array([[-1.37,  2.03,  1.88, -0.93,  0.78, -2.08],
       [ 1.75, -0.68, -0.32,  1.46,  4.80, -0.20]]) out -0.68

array([[ 1.71, -0.95,  1.12, -2.19,  0.14, -1.11,  1.17],
       [ 5.06,  1.22,  0.26, -0.55,  0.93, -0.53,  1.45],
       [-0.07, -0.87,  2.91,  2.85, -0.07,  1.52,  0.77]]) out 1.22

array([[-3.18,  0.95, -5.19,  3.10, -3.25,  1.47],
       [-1.95,  3.12, -2.58, -0.13, -5.66,  0.98]]) out 3.12

array([[ 1.21, -1.82,  4.09, -2.32, -2.35,  0.53],
       [-0.08, -1.67,  2.15,  4.04, -1.48,  0.85]]) out -1.67

array([[ 0.07, -1.65,  0.22, -1.12],
       [-0.23, -4.04, -0.24, -3.23]]) out -4.04

array([[-2.74, -2.32,  3.27, -2.01, -3.05, -4.03,  0.75],
       [ 0.94, -5.18, -3.20, -0.76,  1.46, -1.81, -5.24]]) out -5.18

array([[-2.14, -2.88,  0.00,  0.71,  2.09, -0.62],
       [ 2.58,  1.09,  3.89, -0.35, -4.02,  2.54],
       [-2.73, -2.88,  0.00,  0.71,  2.09, -1.07]]) out 1.09

array([[ 1.39, -1.49, -0.26,  2.23, -2.64],
       [-3.50,  1.61, -0.69, -4.80,  5.35]]) out 1.61

array([[ 4.79, -4.36, -2.42,  4.18, -1.95, -2.79],
       [ 5.67, -4.01, -1.71,  5.03, -2.12, -2.32]]) out -4.01
---
-0.03	-0.05	0.10	-4.82	0.08	-1.81
-0.03	-0.26	-0.07	0.13	0.04	-0.14
→ -0.14

1.22	3.42	-0.15	-4.70	3.85	0.07
0.54	1.60	1.71	-4.70	-0.37	-0.09
→ -0.09

3.97	2.84	-4.25	-1.97	3.46
4.47	0.26	-1.30	2.70	0.02
→ 0.02

5.12	-4.11	0.05	-0.79
-1.59	-2.50	3.01	1.21
→ 1.21

2.36	3.97	4.09	1.53	3.24	-1.09
-0.61	0.43	-0.40	2.23	0.98	-1.58
→ -1.58

3.30	3.51	-4.28	-4.48	-0.97
2.70	1.53	-4.81	1.37	0.28
→ 0.28
---
array([[ 0.87,  0.25, -3.16, -0.89, -0.08, -0.77],
       [ 1.14,  0.85, -4.94, -0.67, -0.42, -0.93],
       [-1.41,  0.17,  0.24,  0.57, -0.08,  0.24]]) => -0.08

array([[ 1.14,  1.50, -1.26, -0.87,  0.09,  0.06, -1.54],
       [ 2.30,  3.26, -3.37,  3.38,  4.35,  1.53,  1.26]]) => 0.09

array([[-0.53, -5.31, -2.40, -1.17],
       [ 0.05, -4.00, -3.77,  0.20]]) => 0.05

[-1.60, -0.87, -4.00, -0.06,  4.74,  2.34] => 4.74

array([[-2.56, -3.38,  2.79,  3.37, -3.05, -1.62],
       [ 1.96,  0.38,  5.39, -0.34, -2.42, -1.85]]) => -3.05

array([[ 4.36,  2.71,  1.80, -3.55,  4.36,  1.31, -1.35],
       [-0.64, -0.65, -1.27, -0.86, -0.20, -3.61,  0.48],
       [ 2.83, -1.02,  0.67,  0.13,  0.16,  4.08, -1.63]]) => 4.36

array([[-2.34,  2.14, -3.10,  1.04,  2.06, -0.60],
       [ 2.42, -0.90, -1.66, -1.88, -3.66,  5.53],
       [-1.37,  0.95,  1.01,  1.43, -0.53, -0.35]]) => 2.06
---
[-5.18,  5.23, -3.82,  3.74, -2.97] 3.74

array([[-1.84,  0.37, -3.71, -1.02, -0.79],
       [-4.25, -5.01, -4.92, -4.75, -2.66]]) -0.79

[ 0.76,  2.21,  4.07, -0.09, -1.74, -3.28, -1.51] 2.21

[ 3.42, -3.13, -4.57, -5.45,  0.80] 0.80

[-1.59, -3.58, -4.38, -4.02, -1.89] -1.89

[-3.54, -2.52, -3.02,  4.80, -5.42, -2.07] -2.07

array([[-0.59, -1.30,  1.06, -1.07, -0.99],
       [-3.98, -0.14,  0.16,  0.22, -0.54],
       [ 0.48,  1.42, -1.22,  0.97,  0.85]]) 1.06

[ 0.46, -1.81, -4.73,  0.34, -5.23,  4.78, -4.03] 0.46
---
[[-383 -873  -88  211 -141 -767 -386]
 [-269 -572  774  -84  117 -848 -507]] yields -873

[[ 14  38  17 -23   4   3  -5]
 [ -2  28   9 -29 -31   7 -16]
 [-22   3  -1 -31 -13  -6  -5]] yields 38

[[-377  435 -816  813 -813]
 [-374  589 -925  749 -194]] yields 435

[25 49 81 53 63 40 44] yields 49

[3 3 3 2 8] yields 3

[[ -37 -115 -967  411  152 -834  -92]
 [-811 -893 -530  706 -110 -591  927]] yields -115

[[ 38  21  32  16   9  23  23]
 [  9  35  14   5   9   9   8]
 [-27  28  13 -16  -1  16 -28]] yields 21

[-604  271  763  560] yields 271

[[ 90  86  83  96 101]
 [108  63  90  97 217]
 [114  96  87 107  86]] yields 86

[[-111 -153   23 -789   59]
 [-435  732  -76   56 -544]
 [ 554 -609  282 -347  146]] yields -153
---
[-1.45  2.24 -5.10 -4.40] result: -5.10

[[ 0.64  0.96  1.17  5.01]
 [ 1.57 -0.15  0.02 -0.10]] result: 0.02

[-0.07 -2.30 -5.02 -1.41] result: -5.02

[[ 4.63  0.80  3.82  2.37]
 [-0.54 -3.67  2.95  3.89]] result: 2.95

[[ 2.71  1.62  1.42  1.47]
 [-3.46 -2.36 -0.98 -4.08]
 [ 0.93  0.87 -1.26  2.78]] result: -1.26

[ 5.16 -4.54 -1.54 -0.46] result: -1.54

[[ 1.70  2.03  0.00  5.22]
 [ 1.70 -2.39  1.48  1.17]] result: 1.48

[ 4.05 -2.54 -3.45  2.99] result: -3.45
---
Q: [ 2.75, -4.18, -1.30, -0.82, -0.87, -1.84]
A: -0.82

Q:
array([[-1.72, -3.77,  0.56, -5.14, -3.59,  4.50],
       [-0.10,  0.71, -0.46,  2.11, -0.99, -1.25],
       [-0.56,  1.33,  0.07,  0.17, -1.57, -2.95]])
A: 0.17

Q:
array([[-3.07,  1.30,  4.07, -2.42,  0.01],
       [ 2.07, -5.13,  2.43, -3.80, -4.33]])
A: 2.43

Q:
array([[ 0.39, -0.38, -2.35, -1.29,  2.19],
       [-0.63, -0.59, -4.16, -1.34,  1.59]])
A: -4.16

Q:
array([[-0.91, -0.75, -3.09,  3.26,  2.73,  0.50],
       [ 4.19,  0.37, -1.08, -2.81,  4.16,  0.34]])
A: -2.81

Q:
array([[ 0.85, -0.17,  1.40,  1.29, -2.58],
       [ 0.43,  1.35, -1.37, -1.26,  1.39],
       [ 3.61, -2.30, -3.60, -4.11, -1.22]])
A: -3.60

Q: [-5.08, -4.36, -1.83,  0.59, -1.48,  3.03]
A: 0.59
---
[ 4.13,  1.03,  0.18, -4.11,  0.40] ans = 0.18
[ 2.07, -4.74,  1.76,  4.57, -1.85] ans = 1.76
[ 2.28,  1.56, -0.76,  4.40, -2.15] ans = -0.76
[-0.45,  2.81,  4.74,  5.14, -0.70] ans = 4.74
[-2.15, -0.03,  0.85, -0.52,  4.92] ans = 0.85
[-1.70, -3.27, -1.42,  3.85, -4.55] ans = -1.42
